Here is a tiny trained network, its code and every weight. The questions are about switching its units off for an input and a target symbol, where a switched-off unit gives its printed mean instead of its output.

import numpy as np


def w(rows, s, z=0):
    codes = np.array(rows[::2]) - 128.0
    scale = np.full(codes.shape[1], s)
    scale[-1] = z or s
    return codes * scale


def f(y):
    return np.maximum(y, 0)


def softmax(a):
    e = np.exp(a - a.max(-1, keepdims=True))
    return e / e.sum(-1, keepdims=True)


def log_softmax(a):
    a = a - a.max(-1, keepdims=True)
    return a - np.log(np.exp(a).sum(-1, keepdims=True))


def net(x, mask):
    ids = ['Σδεζμπτψ'.index(c) for c in x.split()]
    T = len(ids)
    res = E[ids] + P[:T]
    r = res
    for j in range(3):
        rows = slice(2 * j, 2 * j + 2)
        q, k, v = (r @ M[0][rows].T for M in (Q, K, V))
        z = softmax(np.where(np.tri(T) > 0, q @ k.T / 2**0.5, -1e9)) @ v
        o = O[0][rows]
        res = res + np.where(mask[j], z, o[:, -1]) @ o[:, :-1]
    y = f(res @ A[0][:, :-1].T + A[0][:, -1])
    res = res + np.where(mask[3:27], y, B[0][:, -1]) @ B[0][:, :-1]
    return log_softmax(res[-1] @ U[:, :-1].T + U[:, -1])


Q, K, V, O, A, B = {}, {}, {}, {}, {}, {}
E = w([
[96,111,193],'Σ',
[101,120,190],'δ',
[58,129,122],'ε',
[152,230,128],'ζ',
[104,100,208],'μ',
[68,224,178],'π',
[192,64,22],'τ',
[122,175,5],'ψ',
],0.015)
P = w([
[199,44,165],'0',
[142,129,169],'1',
[138,152,89],'2',
[102,226,9],'3',
[91,233,3],'4',
[107,171,112],'5',
],0.0022)
Q[0] = w([
[168,124,248],'H1',
[61,170,69],'H1',
[210,80,97],'H2',
[124,164,35],'H2',
[34,34,232],'H3',
[120,211,75],'H3',
],0.013)
K[0] = w([
[164,205,49],'H1',
[13,106,173],'H1',
[74,210,220],'H2',
[193,96,218],'H2',
[35,147,84],'H3',
[248,14,145],'H3',
],0.013)
V[0] = w([
[139,83,84],'H1',
[153,183,76],'H1',
[232,74,159],'H2',
[255,71,154],'H2',
[167,228,193],'H3',
[116,139,147],'H3',
],0.0099)
O[0] = w([
[69,117,64,69],'H1',
[211,193,14,74],'H1',
[253,88,184,27],'H2',
[213,55,192,2],'H2',
[152,235,149,125],'H3',
[93,163,104,153],'H3',
],0.0055,0.0043)
A[0] = w([
[198,197,59,178],'N1',
[108,97,82,71],'N2',
[147,191,205,181],'N3',
[206,114,179,60],'N4',
[143,107,73,163],'N5',
[178,66,89,174],'N6',
[179,53,245,84],'N7',
[130,59,160,100],'N8',
[87,157,160,60],'N9',
[125,96,68,71],'N10',
[143,186,20,162],'N11',
[156,42,217,75],'N12',
[94,20,70,104],'N13',
[36,133,199,61],'N14',
[109,219,189,158],'N15',
[102,45,83,110],'N16',
[254,103,92,190],'N17',
[47,60,182,90],'N18',
[222,87,180,88],'N19',
[110,44,92,123],'N20',
[86,141,175,79],'N21',
[101,158,113,253],'N22',
[144,228,164,103],'N23',
[172,110,205,131],'N24',
],0.0092,0.0059)
B[0] = w([
[180,48,133,166],'N1',
[146,186,142,139],'N2',
[124,133,150,194],'N3',
[120,139,73,135],'N4',
[116,116,99,143],'N5',
[100,170,128,141],'N6',
[186,167,125,159],'N7',
[124,160,121,141],'N8',
[115,169,137,161],'N9',
[112,188,117,134],'N10',
[183,77,139,193],'N11',
[193,177,88,153],'N12',
[142,150,182,157],'N13',
[101,193,47,218],'N14',
[126,128,157,229],'N15',
[148,159,229,151],'N16',
[76,144,91,145],'N17',
[103,137,2,198],'N18',
[105,152,39,141],'N19',
[128,168,208,147],'N20',
[107,198,100,166],'N21',
[116,50,154,254],'N22',
[155,136,186,176],'N23',
[193,145,112,151],'N24',
],0.0078,0.0092)
U = w([
[101,255,231,4],'Σ',
[144,146,145,53],'δ',
[164,98,224,253],'ε',
[169,38,85,166],'ζ',
[158,165,142,82],'μ',
[156,167,124,74],'π',
[188,194,94,83],'τ',
[59,134,89,181],'ψ',
],0.0099,0.0068)

Each question gives the input, a string of symbols that net reads in full, and the target symbol t.
The units are the heads (2 rows each of Q, K, V and O) and the neurons (one row each of A and B). Each row of codes is followed by its name. A weight is (code - 128) times the scale printed after its matrix; where a second scale follows, it is the last column's (O, A, B and U).
mask holds one flag per unit, heads first, then neurons. A switched-off unit (its flag False) gives its mean, the last column of its rows in O or B, instead of its output. The means were averaged over made-up inputs and are rounded, as every weight is.
A unit's drop is (log p(t) with every unit on - log p(t) with that unit switched off) / (log p(t) with every unit on - log p(t) with every unit switched off).
k most important neurons: the k neurons with the biggest drops, biggest first
which heads matter: for each layer, one digit per head in row order, 1 if its drop is at least 0.15 and else 0, layers parted by /
drop of u: that unit's drop, to one decimal
input τ ε μ, target τ: which heads matter	010
input ε μ ε π ψ, target ζ: 2 most important neurons	N1, N11
input μ ε ε ε ζ τ, target ε: which heads matter	000
input μ ε ε π μ, target Σ: which heads matter	101
input ε ε μ, target ψ: which heads matter	010
input τ π ε, target τ: which heads matter	010
input ε π μ μ π Σ, target Σ: which heads matter	001
input δ Σ μ, target τ: which heads matter	110
input ε ε ε μ ε τ, target ε: most important neuron	N16
input Σ ε Σ, target ψ: which heads matter	010
input ε ε ε μ ε ψ, target ζ: drop of N1	0.2
input μ μ ε π Σ Σ, target Σ: drop of H3	1.0
input ε μ μ, target ψ: drop of N18	0.2
input ε μ ε ζ τ π, target ε: drop of N24	0.0
input τ ε Σ ε, target τ: most important neuron	N12
